Below is a small trained network, with its code and all its weights. Each question gives an input and a class and asks what happens when units are switched off, that is, made to give their printed mean instead of their output.

import numpy as np


def w(rows, s, z=0):
    codes = np.array(rows[::2]) - 128.0
    scale = np.full(codes.shape[1], s)
    scale[-1] = z or s
    return codes * scale


def norm(h):
    return h / np.sqrt((h * h).mean(-1, keepdims=True) + 1e-5)


def f(y):
    return y / 2 * (1 + np.tanh(0.7978845608 * (y + 0.044715 * y**3)))


def log_softmax(a):
    a = a - a.max(-1, keepdims=True)
    return a - np.log(np.exp(a).sum(-1, keepdims=True))


def net(x, mask):
    res = np.array(x, float).reshape(1, 3) / 4 @ E
    u = 0
    for l in range(2):
        y = f(norm(res) @ A[l][:, :-1].T + A[l][:, -1])
        res = res + np.where(mask[u : u + 8], y, B[l][:, -1]) @ B[l][:, :-1]
        u += 8
    return log_softmax(norm(res)[-1] @ U[:, :-1].T + U[:, -1])


A, B = {}, {}
E = w([
[212,117,37,179,116,180],'x0',
[66,62,75,97,109,139],'x1',
[83,24,157,253,175,116],'x2',
],0.0049)
A[0] = w([
[66,192,101,226,125,180,26],'0.n0',
[255,191,204,155,190,99,2],'0.n1',
[111,72,19,122,118,173,246],'0.n2',
[211,209,234,217,83,79,21],'0.n3',
[101,84,138,186,132,43,58],'0.n4',
[27,200,203,99,164,91,20],'0.n5',
[141,62,91,190,103,137,122],'0.n6',
[122,2,212,110,168,111,106],'0.n7',
],0.0056,0.0025)
B[0] = w([
[134,76,170,145,58,107,116],'0.n0',
[79,29,109,41,134,174,198],'0.n1',
[90,127,186,107,131,182,254],'0.n2',
[2,16,45,114,87,173,203],'0.n3',
[149,161,90,97,161,127,167],'0.n4',
[165,156,162,161,39,127,214],'0.n5',
[135,181,99,101,107,75,194],'0.n6',
[106,183,125,114,102,102,209],'0.n7',
],0.0072,0.0031)
A[1] = w([
[84,89,114,180,165,86,68],'1.n0',
[97,112,75,114,51,84,119],'1.n1',
[117,226,129,186,149,137,147],'1.n2',
[55,156,151,174,136,107,218],'1.n3',
[198,99,63,158,108,189,137],'1.n4',
[125,102,142,222,167,86,129],'1.n5',
[134,120,91,169,44,67,236],'1.n6',
[137,154,106,1,104,157,254],'1.n7',
],0.008,0.0022)
B[1] = w([
[116,139,82,91,170,68,159],'1.n0',
[119,73,161,166,161,152,156],'1.n1',
[85,78,176,169,210,120,141],'1.n2',
[214,113,99,100,86,177,182],'1.n3',
[85,145,254,119,68,61,176],'1.n4',
[176,205,81,43,101,108,166],'1.n5',
[140,141,99,187,169,196,159],'1.n6',
[138,101,93,173,166,100,254],'1.n7',
],0.0064,0.008)
U = w([
[68,43,47,101,125,159,186],'0',
[232,228,10,112,187,37,61],'1',
[146,172,223,184,64,111,236],'2',
[137,82,132,230,255,183,5],'3',
],0.0091,0.0019)

Each question gives the input, the list of numbers given to net, and the class t.
The units are the neurons (one row each of A and B). Each row of codes is followed by its name. A weight is (code - 128) times the scale printed after its matrix; where a second scale follows, it is the last column's (A, B and U).
mask holds one flag per neuron, layer by layer. A switched-off neuron (its flag False) gives its mean, the last column of its row in B, instead of its output. The means were averaged over made-up inputs and are rounded, as every weight is.
A unit's drop is (log p(t) with every unit on - log p(t) with that unit switched off) / (log p(t) with every unit on - log p(t) with every unit switched off).
The circuit of an input: a set's keep is (log p(t) with only the set's units on - log p(t) with every unit switched off) / (log p(t) with every unit on - log p(t) with every unit switched off). Starting from the 12 units with the biggest drops (on a tie, the unit counted first), units are removed one at a time, each time the one whose removal leaves the highest keep (on an exact tie, the one counted first), for as long as the keep stays at least 0.8.
units of the circuit, in order: the units of the circuit, biggest drop first
most important unit: the unit with the biggest drop
k most important neurons: the k neurons with the biggest drops, biggest first
k most important neurons of layer l: the k neurons of layer l with the biggest drops, biggest first
drop of u: that unit's drop, to one decimal
input [3,2,2], class 3: 3 most important neurons of layer 0 : [0.n6 0.n3 0.n1]
input [-4,5,-6], class 1: units of the circuit, in order : [0.n3 1.n7]
input [-6,0,4], class 2: most important unit : 0.n5
input [2,2,0], class 3: units of the circuit, in order : [0.n3 1.n5]
input [-7,5,4], class 2: units of the circuit, in order : [0.n3 0.n5 0.n1]
input [-8,-7,8], class 1: 4 most important neurons : [1.n5 0.n2 1.n0 0.n4]
input [-2,2,3], class 3: 3 most important neurons : [0.n7 1.n2 1.n4]
input [1,0,4], class 1: 2 most important neurons : [1.n5 0.n5]
input [7,6,1], class 2: units of the circuit, in order : [1.n4 0.n3]
input [2,0,-1], class 3: 3 most important neurons : [0.n2 0.n3 0.n5]
input [5,2,-1], class 2: 2 most important neurons : [1.n4 0.n7]
input [7,-5,4], class 2: 2 most important neurons : [1.n4 1.n7]
input [5,-5,4], class 0: units of the circuit, in order : [0.n3 0.n1]
input [7,2,7], class 1: most important neuron : [1.n5]
input [8,-2,-7], class 2: 3 most important neurons of layer 1 : [1.n4 1.n0 1.n5]
input [1,2,-2], class 3: 2 most important neurons of layer 0 : [0.n3 0.n1]
input [-8,-8,-3], class 0: 3 most important neurons : [0.n3 0.n1 1.n4]
input [2,2,-3], class 3: 2 most important neurons : [1.n5 0.n3]
input [6,5,-4], class 2: 2 most important neurons : [1.n4 0.n1]
input [8,-6,-1], class 2: units of the circuit, in order : [1.n4]
input [7,4,5], class 2: units of the circuit, in order : [1.n4 0.n3]
input [-4,-7,-5], class 0: units of the circuit, in order : [0.n3 0.n1]
input [1,1,8], class 1: drop of 1.n5 : 0.1
input [-8,3,-3], class 2: drop of 0.n5 : 0.3
input [-5,1,2], class 2: drop of 1.n7 : 0.4
input [4,-5,2], class 0: drop of 0.n3 : 0.4
input [2,-4,8], class 1: units of the circuit, in order : [1.n5]
